In the rows, 128 means zero.
Here are made-up objects, facts about them, and rows of numbers that follow some of those facts. Name the object behind each unnamed row.

How the objects are related:
[tipul, klibra, klizunar, plisastan, noplok, naplerom, deplavir, grosis, kletrifo, gretra, rebrok, fonam, briflar, draboger, nokem, motru, mupi, natra, drabrar, mopluges, vuken, plogu, stoklol, sile, puske, niflur, flobim, kedu, muklen, favabru, droplesan, zevo, stuzer, flimi, flesak, nelo] radro 428
[lege, skise, dedres, botro, nemele, trasku, rerum, pletrek, tisagre, plikos, basir, kluzo, vugro] radro 165
[brire, flutus, kuplar, keku, klogrom, duve, nimun, moklek, briston, nuketrar, stubrim, ratrun, vigomu, puvis] radro 761
[gropur, sustida, mobru, grafla, bagranum, driklogro, stoplo, skostul, fadidru, plobruvar, bagem, gike, ligrul, drebrok, memus, buvu, fadrum, limil, noge, sireflir, brimuk, graplo, klobo, plopa, pusar, fotok, firo, neple, plaker, roren, zugi, klegu, draflu, vagrim, dridom, kibu, klume, mokiskan, tistok, luzun, pastik, fogrok, bofo, flugre, greklol, degur, todruk, bratu, brosi, dustebri, zodi, klaka, dubom, rotum, drisetrik, sugan, stelak, stasta, mudrasto, klagi, tibral, luzik, pogrok, rire, gidrote, pugis, kalu, keka, flirim, stimas, luploskir, giton, zesor, fepa, bazutrir, logrin, veskim, nustom, skola, sabim, floflom] radro 832
[miflar, lugrifen, roklas, kufar, sezi, daklogin, boduk, doli, genel, drafi, skura] radro 575
[klubrok, drulasim, nanel, momos, kivepli, fudom] radro 230
tipul laren [mupi]
lege laren [fadrum, kibu]
mobru laren [fogrok, rerum]
skise laren [degur, klubrok, basir, noge]
driklogro laren [deplavir, skola]
plisastan laren [flutus]
miflar laren [kluzo, muklen, skostul]
plobruvar laren [sile, luzun]
lugrifen laren [todruk, memus]
bagem laren [favabru, klibra]
gike laren [gropur, roklas, kalu, zevo]
naplerom laren [pastik, dubom, giton]
buvu laren [stelak, tibral, zesor]
limil laren [fadrum, klume, brimuk, pletrek]
kuplar laren [plopa]
botro laren [draflu, stelak, plogu, klibra]
graplo laren [drafi, luploskir, duve]
klobo laren [dustebri]
firo laren [briflar]
neple laren [greklol, logrin]
plaker laren [sustida, bagranum]
grosis laren [mupi]
keku laren [dridom]
kletrifo laren [bratu, moklek, flobim]
klegu laren [grafla]
klogrom laren [sabim]
vagrim laren [noge]
kufar laren [mopluges, luzik]
fonam laren [nemele, nuketrar]
draboger laren [roren]
nimun laren [trasku, briston]
mokiskan laren [rotum, drisetrik]
motru laren [ratrun, luzun]
natra laren [vuken, ligrul, kalu]
stoklol laren [brimuk, luploskir, floflom]
nanel laren [deplavir, brosi, pusar, plikos]
sezi laren [kibu]
stubrim laren [noplok, mudrasto]
niflur laren [rebrok]
momos laren [skura]
daklogin laren [fotok, bratu, veskim]
boduk laren [drabrar, klizunar]
pogrok laren [sugan, dedres, flugre, gretra, memus]
rire laren [tistok, rebrok]
gidrote laren [kedu, stelak]
vigomu laren [zesor]
doli laren [zodi, puvis, puske]
genel laren [rotum]
keka laren [droplesan]
flirim laren [tisagre, stoplo, ligrul]
stimas laren [sile, drebrok]
fepa laren [nustom, veskim, flugre]
bazutrir laren [vugro, bagranum]
stuzer laren [nemele, klagi, luzik, nuketrar]
flimi laren [nemele, ratrun, klaka, fadidru, gretra, floflom]
fudom laren [tisagre]
flesak laren [pusar, muklen, bofo]
nelo laren [drulasim, kivepli]

Some objects and their rows:
[114 147 118 124 144 146 118 136 163 133 153 106 120 156 132  86 138 133
 119 137 152 109 112 125 125 113 131 121 118 126 152 137 110 126 156 140
 114 155 127 145 177 156 101 131 134 115 115]: tisagre
[121 135 138 121 122 147 111 136 123 122 130 117 105 149 127 118 135 130
 125 124 131 130 118 121 115 137 132 122 123 121 105 121 125 137 138  92
 109 122 131 122 134 162 130 137 126 127 103]: kivepli
[137 161 164 170 116 150 128 101 104 103 129 128 146 116 144 130 140 110
 143  92 135 124 116 128 111  97 130 157 176 102  63 156 186 132 157 171
  94 103  88 108 103 126 152  98 119 103 119]: nanel
[119 125 138 130 135 143 117 119 127 145 130 133 134 122 114 135 128 125
 131 137 125 137 129 125 134 123 129 131 126 114  91 132 116 134 119 142
 110 123 129 133 143 127 126 129 117 136 126]: nokem
[131 141 170 116 136 121 112 125 121 155 124 139 154 103 144 169 140 153
 144 136 111 153 112 129 132 133 141 107 133 122  49 138 133 142 160 238
 144 100 124 129 133 116 132 108 116 138 155]: kletrifo
[105 127 129 116 142 130 126 105 128 163 117 121 130 111  97 152 114 141
 121 138 142 134 152 132 119 157 115  96 125 159 112 124 101 140 167  75
  45 153 121 150 134 122 125 121 118 147 105]: plogu
[123 157 107 143 113 148 181 120 125 149 104 133 131 141 113 168 131 114
 138 118 125 123 136 116 146 133 119 145 145 132  96 137 157 108 125 175
 140 118 150 111 129 122 129 107 115 112 147]: kufar
[132 123 126 129 126 117 138 126 122 134 129 134 126 124 135 111 130 130
 124 126 123 131 128 130 128 132 131 127 126 131 143 118 132 125 127 128
 138 129 124 124 112 123 131 132 136 124 130]: pugis
[138 114 130 157 132 112  92 121 123  75 135 120 130 122 128  85 123 108
 117 100 130 103 119 133 118 103 123 168 139 116 139 156 156 130 138  93
 109 146  95 135 114 120 158 138 132 115 122]: brosi
[124 149 131 128 124 112 195  92 111 189 109 142 146  93 135 154 124 150
 133 126 135 147 158 138 117 163 121  86 149 175 138 102 138 126 181 142
  85 133 107 124  82  97 125  94 135 125 127]: buvu
[128 109 118 123 130 116 115 136 127 122 130 129 112 138 127  92 123 127
 115 127 119 127 125 127 126 136 130 132 110 129 155 117 118 129 123  88
 134 141 126 134 125 135 133 152 138 129 121]: rotum
[135 133 134 135 120 124 165 115 113 158 124 150 137 116 145 119 132 130
 134 126 115 147 130 129 131 131 135 126 136 125 127 109 140 123 127 174
 147 111 118 116 102 112 127 121 136 119 140]: mokiskan
[146 151 143 116 118  86 142 136 125 135 123 132 160 103 161 194 148 142
 135 112 141 128 127 139 133 135 139 102 147 146 102 127 163 124 142 229
 188 113 157  99 102 105 142  91 124 129 182]: pogrok
[136 132 134 134 120 126 166 115 111 161 123 152 136 118 145 117 130 129
 134 127 111 151 130 128 132 133 136 127 133 124 126 107 140 123 126 173
 149 110 118 116 103 113 127 123 136 119 139]: bazutrir
[136 115 127 148 131 112 102 124 124  89 134 122 127 125 128  89 124 114
 117 107 129 109 121 132 120 112 125 157 132 120 143 145 147 129 135  96
 117 144 104 134 116 123 150 138 133 118 123]: skola
[129 112 121 124 129 118 124 133 124 128 129 133 116 135 130  96 125 127
 118 127 118 131 125 127 127 135 131 131 114 128 149 115 122 128 125 102
 136 136 125 131 120 131 132 147 138 127 124]: giton
[102 129 123 135 146 126 124 122 159 147 152 110 104 138 131  53 153 157
 110 139 169  90 117 132 138 108 143 121 122 133 166 149 116 116 132 126
 147 162 131 130 127 152 110 141 148 120 113]: kalu
[137 112 143  99 139  81  69 159 134 100 130 113 120 128 147 121 135 158
 115 125 115 121 103 133 119 150 137 108 102 146 129 134 125 143 170 135
 162 139 131 140 129 137 147 145 137 139 144]: bratu

Which object is each row?
No name comes twice in this set of rows, the named rows included.
[114 156 142 150 133 135 185  98 139 187 142 137 136 111 153  91 160 158
 135 136 159 120 126 134 143 105 148 114 154 129 132 138 144 109 135 227
 162 124 119 109  99 122 106 104 145 109 138] => gike
[141 138 123 141 134 136  96 134 136  83 140 113 141 145 131 109 117  98
 123 108 124 118 113 126 111 108 117 155 131 113 130 140 141 135 160 119
  87 143 100 147 167 132 135 127 122 111 121] => kluzo
[ 94 134 137 137 152 152 111 112 157 160 150 115 118 132 113  87 149 149
 121 148 165 104 120 127 143 103 141 123 127 115 109 159 105 124 121 150
 119 148 134 137 152 149 107 133 127 131 113] => vuken
[149 127 132 138 111 121 173 120 117 114 135 116 142  91 143 153 148 127
 150 140 120 134 139 134 126 110 124 128 153 126 160 109 136 119 100 150
 154  92 132 102  96 107 112 102 132 126 137] => graplo
[143  95 122 123 125 113 114 142 129  74 143  93 111 111 126 109 140 131
 132 148 113 116 126 130 117 116 119 135 121 127 192 117 106 131 110  59
 135 118 127 129 120 133 116 140 138 136 109] => kibu
[136 155 156 114 130 106 125 142 128 123 104 113 139 117 149 184 150 170
 150 130  96 130  97 121 130 149 131 113 135 149  63 159 161 134 211 252
 170  99 125 130 127 122 139 100 123 123 164] => daklogin
[129 108 118 122 130 118 116 137 125 124 129 132 111 140 127  89 122 127
 115 128 115 131 124 126 127 138 130 133 107 126 153 114 116 129 122  88
 135 139 126 134 125 136 134 154 138 129 121] => bagranum
[143 146 121  97 132 105  85 166 151  93 137 101 143 147 141 175 130 122
 120 116 139 117 114 130 118 136 125 109 115 141 124 129 128 137 163 152
 138 144 157 135 178 140 131 116 116 131 154] => dedres
[145  98 111 122 119 110 117 147 134  63 144  86 115 112 121 131 142 120
 130 143 129 105 135 132 120 111 115 136 127 129 200 117 108 126  87  45
 142 122 149 118 122 132 116 134 132 139 117] => luploskir
[148  91 121 123 121 113 115 146 130  57 147  81 110 103 125 118 145 131
 138 155 113 112 127 131 114 108 115 136 125 126 206 116 103 131  98  45
 138 111 131 125 119 132 110 137 137 139 106] => fadrum
[132 140 158 173 132 144 116  92 113 115 130 139 163 100 123 131 128 105
 140 107 127 127 124 131 128  87 126 168 166  94  61 167 166 132 133 185
  90 114  88 128 123 101 150 105 111 117 133] => flesak
[115 119 111 110 137 101 137 115 128 149 115 113 115 117 111 123 112 148
 108 128 144 122 153 136 109 174 112  89 118 186 175 110 109 135 184  27
  58 173 117 148 107 123 131 131 138 139 102] => stelak
[135 137 124 136 116 125 171 115 116 157 123 151 139 121 140 133 131 119
 130 120 128 142 138 130 136 129 133 129 139 127 129 109 144 117 110 165
 150 118 134 108 104 111 130 117 131 119 145] => stimas
[125 119  90 127 119 119 132 136 133 127 128 134 117 151 112 122 118  97
 104 109 152 111 145 128 139 131 126 140 117 130 159 114 127 114  78  68
 139 158 167 114 130 133 139 145 126 128 135] => luzik

Now the same objects, written a new way:
Known rows:
[120 124 117 126 117 120 118 121 130 111 151 126 124 127 125 111 148 125
 135 124 120 133 114 130 115 120 129 123 113 141 122 123 118 138 140 136
 111 129 123 129 112 126 121 133  98 132 125 107 133 127 112 115 146]: brire
[117 129 132 118 124 120 120 129 128 109 121 124 119 125 128 132 150 123
 134 125 124 121 109 111 126 122 125 121 117 123 106 127 113 137 123 130
 111 130 125 129 121 120 113 125  97 138 127 119 133 125 102 120 129]: greklol
[131 135 137 120 119 121 119 120 131 108 127 125 126 124 128 142 143 130
 134 125 142 125 124 112 128 124 132 123 112 141 125 124 114 119 125 130
 112 116 144 128 129 121 119 124  98 139 137 124 133 128 105 118 127]: klizunar
[125 130 117 119 123 126 119 130 128 109 122 129 117 135 186 168 145 130
 121 133 114 145 115 164 147 122 123 122 167 112 106 134 124 126 119 130
 121 141 123 128 111 122 135 124 121 150 121 143 133 137 101 166 144]: luzik
[154 121 116 139 114 122 134 108 136 115 179 141 118 130 128 108 142 129
 125 143 239 150 108 110 114 122 156 180 116 118 109 126 136 115 122 132
 158 113 123 149 111 162 130 125 100 137 121 110 185 150 175 105 131]: flesak
[132 130 134 117 117 123 133 136 126 108 139 126 133 124 139 129 166 145
 123 161 249 164 110 113 160 130 147 197 116 112 108 124 113 145 121 130
 128 161 123 127 106 120 143 123  99 151 119 107 148 142 103 109 156]: pusar
[116 128 132 117 124 120 120 129 127 108 120 124 119 124 128 133 149 123
 134 125 125 122 110 111 125 122 124 121 117 122 106 127 113 136 123 130
 110 129 125 128 116 120 114 125  98 137 125 120 133 126 103 121 130]: roren
[118 122 128 141 179 121 122 154 133 107 122 125 146 124 127 209 149 134
 128 154 112 127 147 181 117 153 123 125 114 154 112 135 130 125 119 131
 109 120 124 131 108 121 119 135  98 131 162 109 135 127 104 106 134]: kalu
[117 121 131 119 114 121 132 154 127 117 123 147 139 125 121 108 157 151
 130 124 123 116 120 111 127 149 136 121 112 112 152 124 125 115 121 131
 109 140 131 128 106 125  98 124  99 130 120 147 134 125 101 158 135]: fotok
[116 121 120 157 115 122 118 109 143 107 122 140 117 156 122 110 141 122
 152 125 112 129 107 125 117 146 123 130 138 190 108 125 116 142 150 140
 110 119 147 188 124 220 107 197  98 132 122 107 140 128 187 108 122]: botro
[121 121 116 133 116 120 120 106 133 119 159 130 118 135 122 108 145 122
 136 124 115 126 110 127 115 121 131 124 114 145 125 124 124 134 139 143
 116 120 123 133 114 138 116 137  98 131 122 107 134 126 134 108 139]: keku
[115 122 126 118 114 120 121 165 130 117 126 139 154 125 120 108 161 155
 133 126 126 120 129 109 126 137 147 124 114 115 170 125 125 123 119 136
 109 147 128 128 105 125 100 123  99 130 120 129 135 125 100 148 155]: moklek
[130 122 117 135 114 125 118 108 142 126 146 128 117 133 122 111 139 120
 137 124 121 116 108 110 117 121 134 121 113 154 135 124 127 113 124 139
 135 115 127 132 134 142 105 134  99 131 122 107 140 127 169 105 122]: naplerom
[119 127 143 122 116 119 120 106 131 108 120 124 137 125 126 117 141 144
 152 126 127 140 131 122 178 145 122 158 122 185 106 123 116 128 138 130
 110 120 152 137 124 122 113 166  99 131 119 130 134 126 118 118 124]: favabru
[117 122 119 130 114 120 118 109 135 110 120 140 118 153 120 110 142 121
 161 123 111 125 107 119 123 135 122 131 158 194 107 124 115 139 137 136
 110 115 123 170 115 172  99 198  98 132 121 107 136 127 153 105 122]: buvu
[117 124 148 118 120 121 119 117 127 108 122 125 131 124 126 112 139 140
 155 124 117 141 115 124 194 147 122 153 143 172 108 124 115 152 139 130
 111 145 133 133 116 121 108 172 100 131 120 132 135 127 102 124 126]: zesor
[117 121 120 128 114 122 118 109 134 109 120 137 117 149 120 109 142 123
 160 123 111 126 107 119 130 135 122 133 156 191 107 124 116 140 137 134
 110 117 123 165 115 164  99 194  98 132 122 108 133 127 143 105 122]: gidrote
[117 121 124 138 166 120 123 138 133 107 120 125 135 125 126 189 146 128
 130 150 112 124 135 166 117 145 124 123 113 150 110 131 128 125 120 131
 109 118 124 130 107 121 116 136  98 131 151 109 134 127 103 107 131]: stoplo

Which object is each row?
No name comes twice in this set of rows, the named rows included.
[116 123 139 117 115 123 118 140 133 113 120 134 149 126 120 114 147 156
 132 126 142 117 137 111 127 147 147 122 115 117 174 125 123 112 120 129
 110 120 156 129 104 123  98 124  98 130 120 144 134 126 105 145 131] => flobim

The same objects again, as new rows of numbers:
Some objects and their rows:
[ 88 136 122 132 123 122 111  94  82 154 131  90 183 103 138 140 151 106
 133 179 129 121 106 166 176  81 169 109  92  12 145 154  89 150 159 103
 135 126 140 118 124 166]: genel
[120 136 128 124 136 121 122 109 116 130 109 149 139 107 117 147 136 120
 125 122 125 111 121 116 123 109 142 134 132 105 118 138 141 143 171 110
 144 131 106 112 134 120]: drisetrik
[117 150 128 125 125 128 124 110 135 116 117 123 118 123 127 143 127 127
 126 122 123 119 137 112 103 129 130 130 117 142 136 119 139 130 140 135
 138 138 118 127 122 112]: dedres
[136 128 131 118 140 129 126 126 133 119 115 148 128 114 119 136 125 133
 131 106 128 122 127 114 115 131 119 126 146 149 124 129 147 134 155 130
 136 133 112 125 133 116]: klaka
[110 105 119 121 121 136 107 147 137 137 173 115 160 130 155 124 110 146
 157 113 161 127 136  62 149 130 136 119 126 133 170  94 117 109  78 143
  76  91 166 158  91 183]: motru
[126 137  88 140 111 124 127 119 121 151 155 113 108 205 151 101 132 130
 122 161 147 102 141 136 137 120 126 124 113  96 104 152 114 165  79 161
 137 167 188 161 139 138]: botro
[135 150 131 119 127 118 130 122 143 129 118 144 124 116 127 145 130 122
 121 128 134 120 131 139 112 135 143 137 115 157 137 130 142 122 133 129
 153 139 114 114 123 130]: klubrok
[129 128 128 124 136 127 126 126 129 124 118 147 123 119 121 136 132 126
 128 111 126 123 130 118 115 130 125 139 141 143 116 129 143 132 148 123
 134 133 112 121 133 117]: grafla
[120 108 118 137 137 129 129 139 114 144 149 108 143 144 140 119 135 124
 144 145 128 155 117 142 146 131 124 120 152  94 130 127  98 128 106 119
 115 127 150 136 131 151]: plaker
[136 129 129 124 140 129 125 132 136 123 117 150 121 117 119 133 134 128
 130 109 120 127 125 115 114 126 120 128 136 142 122 127 143 131 150 127
 133 127 108 122 132 119]: luploskir
[128 128 129 124 136 126 127 125 128 125 118 148 123 118 120 137 133 126
 127 111 125 123 130 117 115 130 125 140 142 143 116 129 144 132 149 123
 135 133 111 120 133 115]: skola
[129 128 128 124 136 127 127 126 129 125 117 148 123 119 120 136 133 126
 128 111 125 123 129 118 116 130 124 139 141 143 117 128 142 132 148 124
 135 134 112 121 133 116]: sabim
[130 141 147 118 135 124 125 121 142 121 115 137 108 112 115 136 129 135
 111 118 124 105 138 130 118 126 139 127 117 140 127 137 134 125 117 126
 129 134 107 121 120 107]: duve
[125 131 121 133 127 121 133 136 127 150 150 104 145 141 147 129 133 120
 137 163 137 154 119 162 143 137 144 118 126 107 150 128  96 117  91 123
 133 132 154 130 121 167]: nanel
[130 129 128 123 136 126 127 125 130 124 117 148 123 118 120 136 132 126
 127 111 125 123 130 118 116 129 124 139 141 144 116 129 144 132 148 124
 135 133 111 121 134 115]: mudrasto
[ 97  96 113 122 143 133 105 148 130 148 173 130 154 137 155 127 134 132
 164 107 152 137 136  70 142 133 129 132 156 128 146  98 108 116  77 133
  79 119 153 154 110 187]: stimas
[122 122 138 130 134 127 128 133 126 139 145 100 128 139 135 119 130 133
 125 151 129 134 127 155 149 127 138 106 128  94 139 137  89 122  76 124
 111 130 146 138 120 143]: stubrim
[108 130 196 123  71 148 176  99 127  58  93 162 144 162 135 108  76  80
  89 122 114  95 167 135 151  88 126 141  82 185 107  72 131  70  94 133
  92 182  64 131 215 165]: mupi

Which object is each row?
No name comes twice in this set of rows, the named rows included.
[103 146 127 130 121 123 125 105 119 125 120 107 123 115 127 153 132 121
 127 135 122 129 136 124 105 139 141 149 126 130 135 119 129 125 140 117
 139 134 121 117 116 107] => tisagre
[138 141 125 130 105 124 130 122 133 124 120 145 112 133 121 127 118 133
 110 124 135  98 138 113 121 123 136 149  99 147 115 133 156 133 140 135
 137 117 128 122 123 107] => plogu
[118 118 124 146 108 125 133 134 109 142 150  89 144 138 139 122 121 127
 132 162 133 148 121 143 152 133 142 134 120  92 141 123 100 116 104 114
 115 100 159 128 113 143] => natra
[140 137 136 124 113 129 129 124 136 115 117 134 127 112 119 133 109 139
 120 118 134 112 131 109 122 128 132 130 110 149 138 123 152 125 150 133
 134 106 123 123 115 111] => gretra
[108 107 119 141 134 124 130 133 100 150 150  93 149 134 140 131 137 119
 145 153 129 164 116 152 147 142 134 136 163  87 130 128  91 123 110 104
 118 123 152 126 126 145] => flirim
[145 120 119 148 151 138 126 170 148 139 145 130 120 149 134  98 157 125
 141 144  98 171 101 134 131 106 108  87 111  84 136 120  94 119 108 129
 114 104 130 135 132 160] => limil
[132 121 130 130 132 125 139 131 124 124 119 124 112 118 118 137 129 127
 127 118 121 148 132 148 111 164 117 158 163 167 112 128 137 120 140 118
 139 136 117 114 131  94] => tistok
[134 130 121 124 132 125 127 124 130 128 118 156 114 133 121 130 133 127
 122 111 131 110 134 117 116 127 123 143 136 146 104 138 151 143 144 132
 140 143 119 125 138 112] => draflu
[112 118 123 129 126 133 121 131 115 140 148  88 146 126 144 113 140 122
 138 152 130 147 127 166 158 131 127 120 112 107 143 133  98 123 107 137
 113 133 151 139 122 154] => lugrifen
[135 133 129 127 140 129 126 134 139 123 115 155 115 120 119 131 139 126
 127 111 116 127 125 115 112 123 119 131 129 141 118 127 144 129 149 126
 135 126 105 120 134 118] => klume
[192 118 143 115 131 145 146 127 127 100 120  69 179 116 124 109  63 174
 142 150 145 152  89 169 163 133  98  16 157 103 192 147 120 151 163 161
 146 104 175 160 126 126] => stuzer
[140 133 129 127 143 131 125 139 144 122 116 154 115 119 118 128 141 128
 128 110 113 132 122 114 110 120 117 123 126 139 123 125 141 128 150 129
 133 122 104 122 132 120] => brimuk
[150 151 117 164 149 147 122 183 178 133 143 121  90 162 137  84 179 120
 135 163  65 186  95 128 107  82 102  58  44  63 156 103  80 108  94 142
 114  88 120 137 122 164] => lege
[104 114 123 106 145 131 101 136 145 128 144 165 138 109 136 146 130 136
 152  71 151 107 147  44 114 134 129 148 150 177 139  99 152 119 120 137
  96 122 118 140 107 153] => luzun
[130 112 108 137 132 127 129 137 117 148 150 121 130 166 142 109 134 127
 135 144 137 134 124 140 147 126 121 122 146  98 113 141 108 144 100 134
 123 142 162 145 140 148] => bagem

